[[ 33.7 -61.5  34.2  39.0]
 [-30.8   4.9  45.3  -2.0]
 [ 45.8   1.3 -55.9  59.7]
 [-18.2  -6.6  58.3  51.8]]
->
[[-30.8   4.9  45.3]
 [ 45.8   1.3 -55.9]]

[[-35.2  19.0  62.6 -60.4]
 [ 13.8  13.1 -43.4  46.2]
 [-28.9 -23.4 -58.1 -17.8]
 [-13.1 -24.4 -39.0 -21.7]
 [-10.7  21.3  56.5 -56.5]]
->
[[ 13.8  13.1 -43.4]
 [-28.9 -23.4 -58.1]]

[[  2.6  20.5  -5.8   5.0  -6.6]
 [ -1.4  35.4 -14.0   9.4  -2.2]
 [ 20.1  26.9   4.9 -15.9  13.1]
 [  8.2  -1.7   1.1 -17.8   4.0]
 [-61.4 -28.8   5.0   5.3 -14.3]]
->
[[ -1.4  35.4 -14.0]
 [ 20.1  26.9   4.9]]

[[ 63.9   3.6  55.4]
 [ 65.9  49.6  16.6]
 [ 36.0 -39.4   8.7]
 [-19.8  37.1 -54.5]
 [-74.9 -40.1 -39.0]]
->
[[ 65.9  49.6  16.6]
 [ 36.0 -39.4   8.7]]

[[ 77.2   5.2 -16.8   2.9]
 [ 52.8  29.1 -29.1   0.9]
 [  8.4   3.0 -50.4  -6.1]]
->
[[ 52.8  29.1 -29.1]
 [  8.4   3.0 -50.4]]

[[-20.2  -6.1  32.3  64.2]
 [ 58.1   6.6  12.2  -3.9]
 [ 16.0  53.3  27.5 -46.9]
 [ 55.8   8.5  66.6   9.8]]
->
[[58.1  6.6 12.2]
 [16.0 53.3 27.5]]
---
[[ 66.0 -20.0  -0.1  -1.7]
 [ 18.0   4.9 -23.1   9.4]
 [-19.4  30.6   0.0  -5.8]
 [ 29.4  32.1  22.3  -6.3]
 [  4.6  33.9  -9.1   5.7]
 [ -7.6  12.3  20.7 -42.7]
 [ 19.0  37.8 -33.7  13.7]
 [  9.9  -7.6 -31.2  26.3]]
->
[[ 66.0 -20.0  -0.1  -1.7]
 [-19.4  30.6   0.0  -5.8]
 [  4.6  33.9  -9.1   5.7]
 [ 19.0  37.8 -33.7  13.7]]

[[-50.8  -3.1  -2.1 -56.1   9.6   0.3 -12.0  -2.6 -12.6]
 [-56.6  -0.5  -2.5 -66.4  37.7   4.4 -14.8  -5.5 -11.0]]
->
[[-50.8  -3.1  -2.1 -56.1   9.6   0.3 -12.0  -2.6 -12.6]]

[[ -7.0 -25.0  30.1 -22.8   1.4  14.9 -47.1 -22.6]
 [ 63.1 -64.2 -41.2  -0.8 -36.2  65.0   2.9   6.4]
 [ 55.5   3.6  29.5   1.8  54.4 -63.4  14.8  35.5]
 [ 52.3 -21.0  10.4  -7.9  41.3  -9.0  -0.5   0.1]
 [ 63.6   6.6  -4.4   8.3  38.1 -31.1  40.2  13.4]
 [ 32.5 -71.8  31.7   0.8 -22.0  17.5  -0.1 -32.7]
 [  8.1  19.9  29.4   5.4 -32.6  40.3  36.2  54.9]
 [-27.2  -8.1 -44.4 -11.2 -23.6  -9.3  -4.0 -12.6]
 [-25.5  -1.7  23.6  32.1 -21.6  55.7  61.4  14.4]
 [  9.0   7.7 -51.3  36.9  43.7   7.3  16.4  21.7]
 [-12.6  -8.4  60.6 -24.9  50.8 -59.2  10.6   9.6]
 [  9.2  19.1  46.3   5.7  18.7  -7.7  21.7  14.8]]
->
[[ -7.0 -25.0  30.1 -22.8   1.4  14.9 -47.1 -22.6]
 [ 55.5   3.6  29.5   1.8  54.4 -63.4  14.8  35.5]
 [ 63.6   6.6  -4.4   8.3  38.1 -31.1  40.2  13.4]
 [  8.1  19.9  29.4   5.4 -32.6  40.3  36.2  54.9]
 [-25.5  -1.7  23.6  32.1 -21.6  55.7  61.4  14.4]
 [-12.6  -8.4  60.6 -24.9  50.8 -59.2  10.6   9.6]]

[[ 31.4 -47.4  29.7  31.8]
 [ -0.5  52.4  27.4 -40.2]
 [ 16.8  -3.1 -67.9   8.6]
 [  0.6  20.3  67.4 -16.2]
 [ 66.1 -11.6 -29.6   8.6]
 [ 47.5 -26.0  48.6  15.4]
 [ 56.5  15.5  40.0 -10.2]
 [ 41.3  49.6   1.0 -35.1]
 [ 22.9  48.3 -34.3 -32.2]
 [ 51.1  43.2  -1.8 -29.7]
 [-23.3 -55.0  19.2  36.5]]
->
[[ 31.4 -47.4  29.7  31.8]
 [ 16.8  -3.1 -67.9   8.6]
 [ 66.1 -11.6 -29.6   8.6]
 [ 56.5  15.5  40.0 -10.2]
 [ 22.9  48.3 -34.3 -32.2]
 [-23.3 -55.0  19.2  36.5]]

[[ -1.0 -13.5  10.8 -11.3 -17.2 -63.0  -4.0]
 [  9.8  -8.1 -10.2   0.2  -6.5  -6.3 -12.3]
 [-20.0  -0.5  20.6  -5.8  10.9  14.1  14.4]
 [ -8.3   2.3   0.6   3.3   6.0  -3.3  -7.4]
 [ -6.2   6.6   7.8   0.0 -21.4  -3.6  23.2]
 [ -6.8 -14.6   4.3  10.4   6.8   8.2  -7.3]
 [ 11.3 -24.3   2.3   5.1  36.0 -11.1  -4.5]
 [ -4.9   5.0  -0.8   9.5  -0.8   1.6  -4.1]
 [  0.5   0.8  -2.2   2.0   3.5  -3.5  -6.5]]
->
[[ -1.0 -13.5  10.8 -11.3 -17.2 -63.0  -4.0]
 [-20.0  -0.5  20.6  -5.8  10.9  14.1  14.4]
 [ -6.2   6.6   7.8   0.0 -21.4  -3.6  23.2]
 [ 11.3 -24.3   2.3   5.1  36.0 -11.1  -4.5]
 [  0.5   0.8  -2.2   2.0   3.5  -3.5  -6.5]]

[[ 28.6  -2.1   5.3  -1.8  -3.2   3.4  -0.8   0.9   2.4  -0.1   2.8]
 [-65.4  -1.0  -9.7   4.2 -20.6  -2.4   0.3  -0.6  -1.0   0.9  -0.9]
 [-65.3  -0.7 -13.3   4.4 -25.1  -3.2   0.1  -0.5  -0.4   1.1  -0.6]]
->
[[ 28.6  -2.1   5.3  -1.8  -3.2   3.4  -0.8   0.9   2.4  -0.1   2.8]
 [-65.3  -0.7 -13.3   4.4 -25.1  -3.2   0.1  -0.5  -0.4   1.1  -0.6]]
